Below is a small trained network, with its code and all its weights. Each question gives an input and a class and asks what happens when units are switched off, that is, made to give their printed mean instead of their output.

import numpy as np


def w(rows, s, z=0):
    codes = np.array(rows[::2]) - 128.0
    scale = np.full(codes.shape[1], s)
    scale[-1] = z or s
    return codes * scale


def norm(h):
    return h / np.sqrt((h * h).mean(-1, keepdims=True) + 1e-5)


def f(y):
    return y / 2 * (1 + np.tanh(0.7978845608 * (y + 0.044715 * y**3)))


def log_softmax(a):
    a = a - a.max(-1, keepdims=True)
    return a - np.log(np.exp(a).sum(-1, keepdims=True))


def net(x, mask):
    res = np.array(x, float).reshape(1, 6) / 4 @ E
    u = 0
    for l in range(2):
        y = f(norm(res) @ A[l][:, :-1].T + A[l][:, -1])
        res = res + np.where(mask[u : u + 5], y, B[l][:, -1]) @ B[l][:, :-1]
        u += 5
    return log_softmax(norm(res)[-1] @ U[:, :-1].T + U[:, -1])


A, B = {}, {}
E = w([
[99,138,132,249,107,166,137],'x0',
[130,105,129,134,122,122,139],'x1',
[113,124,141,128,142,105,142],'x2',
[166,194,169,155,96,90,169],'x3',
[138,115,123,129,116,137,125],'x4',
[200,116,77,131,255,123,148],'x5',
],0.0088)
A[0] = w([
[137,100,236,2,70,91,12,70],'0.n0',
[143,121,167,22,55,93,135,117],'0.n1',
[179,127,29,188,175,95,83,82],'0.n2',
[234,141,40,39,170,78,182,3],'0.n3',
[174,190,199,124,90,120,213,179],'0.n4',
],0.0063,0.0039)
B[0] = w([
[135,62,210,195,194,155,29,253],'0.n0',
[209,143,118,176,228,83,62,226],'0.n1',
[147,70,110,176,109,148,54,168],'0.n2',
[139,238,64,123,91,49,254,223],'0.n3',
[217,132,173,86,72,150,184,221],'0.n4',
],0.0079,0.0046)
A[1] = w([
[22,40,144,168,125,139,24,217],'1.n0',
[146,127,36,35,166,84,88,147],'1.n1',
[127,110,146,162,203,101,132,251],'1.n2',
[215,62,217,128,190,201,105,168],'1.n3',
[246,128,141,254,213,180,138,149],'1.n4',
],0.008,0.0024)
B[1] = w([
[107,173,72,161,167,159,149,254],'1.n0',
[123,26,121,101,93,247,186,188],'1.n1',
[115,99,88,121,125,144,36,189],'1.n2',
[96,93,131,117,143,63,82,218],'1.n3',
[97,134,189,91,128,63,82,245],'1.n4',
],0.011,0.0075)
U = w([
[77,66,99,146,195,152,42,232],'0',
[171,151,198,108,96,19,71,226],'1',
[61,187,75,206,90,202,143,3],'2',
[134,159,223,179,24,153,180,105],'3',
[164,34,62,51,122,186,165,59],'4',
[253,154,102,79,160,92,206,62],'5',
],0.014,0.0019)

Each question gives the input, the list of numbers given to net, and the class t.
The units are the neurons (one row each of A and B). Each row of codes is followed by its name. A weight is (code - 128) times the scale printed after its matrix; where a second scale follows, it is the last column's (A, B and U).
mask holds one flag per neuron, layer by layer. A switched-off neuron (its flag False) gives its mean, the last column of its row in B, instead of its output. The means were averaged over made-up inputs and are rounded, as every weight is.
A unit's drop is (log p(t) with every unit on - log p(t) with that unit switched off) / (log p(t) with every unit on - log p(t) with every unit switched off).
The circuit of an input: a set's keep is (log p(t) with only the set's units on - log p(t) with every unit switched off) / (log p(t) with every unit on - log p(t) with every unit switched off). Starting from all 10 units, units are removed one at a time, each time the one whose removal leaves the highest keep (on an exact tie, the one counted first), for as long as the keep stays at least 0.8.
units of the circuit, in order: the units of the circuit, biggest drop first
top k neurons: the k neurons with the biggest drops, biggest first
top k neurons in layer l: the k neurons of layer l with the biggest drops, biggest first
drop when u is switched off: that unit's drop, to one decimal
input [8,-7,-8,3,-2,7], class 1: top neuron -> (1.n4)
input [3,-1,0,-6,-8,0], class 2: units of the circuit, in order -> (0.n0 0.n1 1.n3)
input [7,-4,2,-5,-8,0], class 2: units of the circuit, in order -> (0.n0 1.n3)
input [0,3,-3,-3,-7,7], class 4: units of the circuit, in order -> (0.n0 1.n1)
input [-8,-6,-4,-4,-5,1], class 4: top 2 neurons -> (1.n1 0.n3)
input [4,-5,8,1,-8,4], class 1: top 2 neurons -> (1.n4 0.n0)
input [-1,6,-1,0,8,-6], class 0: top 2 neurons -> (1.n0 0.n3)
input [8,8,-8,2,-3,6], class 1: top 3 neurons in layer 1 -> (1.n4 1.n1 1.n0)
input [3,-2,-1,-2,-7,0], class 2: top 2 neurons -> (0.n1 0.n0)
input [1,-6,-2,-8,2,-6], class 2: top 2 neurons -> (1.n0 1.n4)
input [-1,2,1,0,4,4], class 4: top 2 neurons -> (1.n1 0.n4)
input [0,-6,2,1,2,0], class 1: top 2 neurons -> (0.n3 1.n1)
input [3,4,-4,3,2,-1], class 3: top 2 neurons -> (0.n1 0.n0)
input [-1,-7,-1,1,-2,3], class 5: top neuron in layer 0 -> (0.n3)
input [-4,1,3,0,-8,4], class 4: top 3 neurons -> (1.n1 0.n4 1.n4)
input [-6,-2,-7,0,5,-3], class 0: top 2 neurons in layer 1 -> (1.n2 1.n0)
input [-8,-7,-1,0,-4,2], class 4: top 3 neurons in layer 0 -> (0.n3 0.n4 0.n0)
input [-4,5,2,-2,8,-7], class 0: drop when 1.n0 is switched off -> 0.2
input [-2,-6,4,-8,-7,4], class 4: drop when 1.n1 is switched off -> 0.3
input [-2,-3,-4,-1,-5,4], class 4: units of the circuit, in order -> (1.n1)
input [-1,-8,1,-3,1,5], class 4: drop when 1.n1 is switched off -> 0.2
